Here is a tiny trained network, its code and every weight. The questions are about switching its units off for an input and a class, where a switched-off unit gives its printed mean instead of its output.

import numpy as np


def w(rows, s, z=0):
    codes = np.array(rows[::2]) - 128.0
    scale = np.full(codes.shape[1], s)
    scale[-1] = z or s
    return codes * scale


def f(y):
    return y / 2 * (1 + np.tanh(0.7978845608 * (y + 0.044715 * y**3)))


def log_softmax(a):
    a = a - a.max(-1, keepdims=True)
    return a - np.log(np.exp(a).sum(-1, keepdims=True))


def net(x, mask):
    res = np.array(x, float).reshape(1, 6) / 4 @ E
    y = f(res @ A[0][:, :-1].T + A[0][:, -1])
    res = res + np.where(mask, y, B[0][:, -1]) @ B[0][:, :-1]
    return log_softmax(res[-1] @ U[:, :-1].T + U[:, -1])


A, B = {}, {}
E = w([
[124,149,103,129,135,150,127,140,113,127,157,159],'x0',
[7,74,57,46,167,159,34,56,151,87,174,39],'x1',
[118,146,130,133,111,117,117,145,156,102,159,143],'x2',
[88,2,90,196,59,231,230,201,70,79,106,53],'x3',
[117,159,140,121,102,121,113,152,143,90,168,144],'x4',
[175,127,73,14,43,124,237,125,223,237,194,75],'x5',
],0.0069)
A[0] = w([
[164,138,89,110,155,66,99,88,155,183,126,170,142],'neuron 0',
[162,139,62,89,55,125,185,119,166,237,184,87,210],'neuron 1',
[60,47,97,200,50,219,201,254,93,65,118,78,63],'neuron 2',
[38,119,53,68,183,155,90,9,119,81,207,38,6],'neuron 3',
[163,107,113,92,103,117,160,128,162,233,170,99,187],'neuron 4',
[241,183,204,215,82,101,209,192,109,186,112,200,16],'neuron 5',
[132,101,148,164,245,120,74,153,101,51,97,149,178],'neuron 6',
[126,243,181,98,198,63,62,63,163,173,122,174,56],'neuron 7',
[72,156,137,173,209,102,126,149,96,56,74,167,180],'neuron 8',
[94,139,163,254,137,138,49,90,58,91,82,142,168],'neuron 9',
],0.0062,0.0022)
B[0] = w([
[183,143,118,110,143,123,121,111,124,132,132,133,188],'neuron 0',
[143,139,155,191,90,153,193,108,98,81,236,44,254],'neuron 1',
[203,170,19,3,207,37,87,125,93,142,43,111,253],'neuron 2',
[73,84,196,185,127,173,61,190,229,195,54,187,232],'neuron 3',
[133,138,183,133,67,157,178,62,111,94,161,143,216],'neuron 4',
[15,62,145,166,140,168,57,172,205,200,94,219,254],'neuron 5',
[121,150,130,108,69,188,182,96,137,83,182,123,217],'neuron 6',
[184,196,61,103,217,41,118,102,101,158,112,127,249],'neuron 7',
[154,145,130,132,73,179,145,88,131,78,167,130,207],'neuron 8',
[125,114,207,158,74,149,182,79,101,59,179,50,233],'neuron 9',
],0.0079,0.0088)
U = w([
[144,136,175,165,63,175,213,81,96,51,214,76,247],'0',
[205,171,60,78,215,62,129,124,93,129,84,115,128],'1',
[1,69,172,179,136,178,94,188,167,180,90,178,2],'2',
],0.0082,0.00079)

Each question gives the input, the list of numbers given to net, and the class t.
The units are the neurons (one row each of A and B). Each row of codes is followed by its name. A weight is (code - 128) times the scale printed after its matrix; where a second scale follows, it is the last column's (A, B and U).
mask holds one flag per neuron, in row order. A switched-off neuron (its flag False) gives its mean, the last column of its row in B, instead of its output. The means were averaged over made-up inputs and are rounded, as every weight is.
A unit's drop is (log p(t) with every unit on - log p(t) with that unit switched off) / (log p(t) with every unit on - log p(t) with every unit switched off).
The circuit of an input: a set's keep is (log p(t) with only the set's units on - log p(t) with every unit switched off) / (log p(t) with every unit on - log p(t) with every unit switched off). Starting from all 10 units, units are removed one at a time, each time the one whose removal leaves the highest keep (on an exact tie, the one counted first), for as long as the keep stays at least 0.8.
circuit, biggest first: the units of the circuit, biggest drop first
top k neurons: the k neurons with the biggest drops, biggest first
drop when u is switched off: that unit's drop, to one decimal
input [1,-5,2,-5,-5,5], class 0: top 4 neurons -> (neuron 2; neuron 1; neuron 4; neuron 3)
input [-7,-5,5,-4,-6,-5], class 0: circuit, biggest first -> (neuron 9)
input [-1,3,-3,0,-7,1], class 2: circuit, biggest first -> (neuron 2; neuron 9)
input [2,3,4,-7,-2,-7], class 0: top 4 neurons -> (neuron 9; neuron 2; neuron 6; neuron 8)
input [1,-6,-8,5,1,0], class 2: top 3 neurons -> (neuron 5; neuron 7; neuron 0)
input [-8,6,3,6,7,0], class 1: top 2 neurons -> (neuron 2; neuron 5)
input [1,-2,-4,8,-5,7], class 1: top 3 neurons -> (neuron 2; neuron 9; neuron 6)
input [-6,2,3,7,-2,-5], class 1: top 2 neurons -> (neuron 2; neuron 1)
input [-1,-6,2,7,3,2], class 1: top 2 neurons -> (neuron 2; neuron 3)
input [-6,8,-2,-3,-6,6], class 2: top 2 neurons -> (neuron 3; neuron 9)
input [5,6,-4,-6,7,8], class 0: top 2 neurons -> (neuron 1; neuron 2)
input [3,-5,7,-7,-5,8], class 0: top 3 neurons -> (neuron 1; neuron 4; neuron 2)
input [-4,0,-8,6,3,-1], class 1: drop when neuron 2 is switched off -> 0.2
input [7,-8,5,-7,-5,6], class 2: drop when neuron 5 is switched off -> 2.5
input [4,7,-3,2,-5,2], class 2: circuit, biggest first -> (neuron 3)
input [-8,2,-2,7,-6,-2], class 1: drop when neuron 5 is switched off -> 0.0
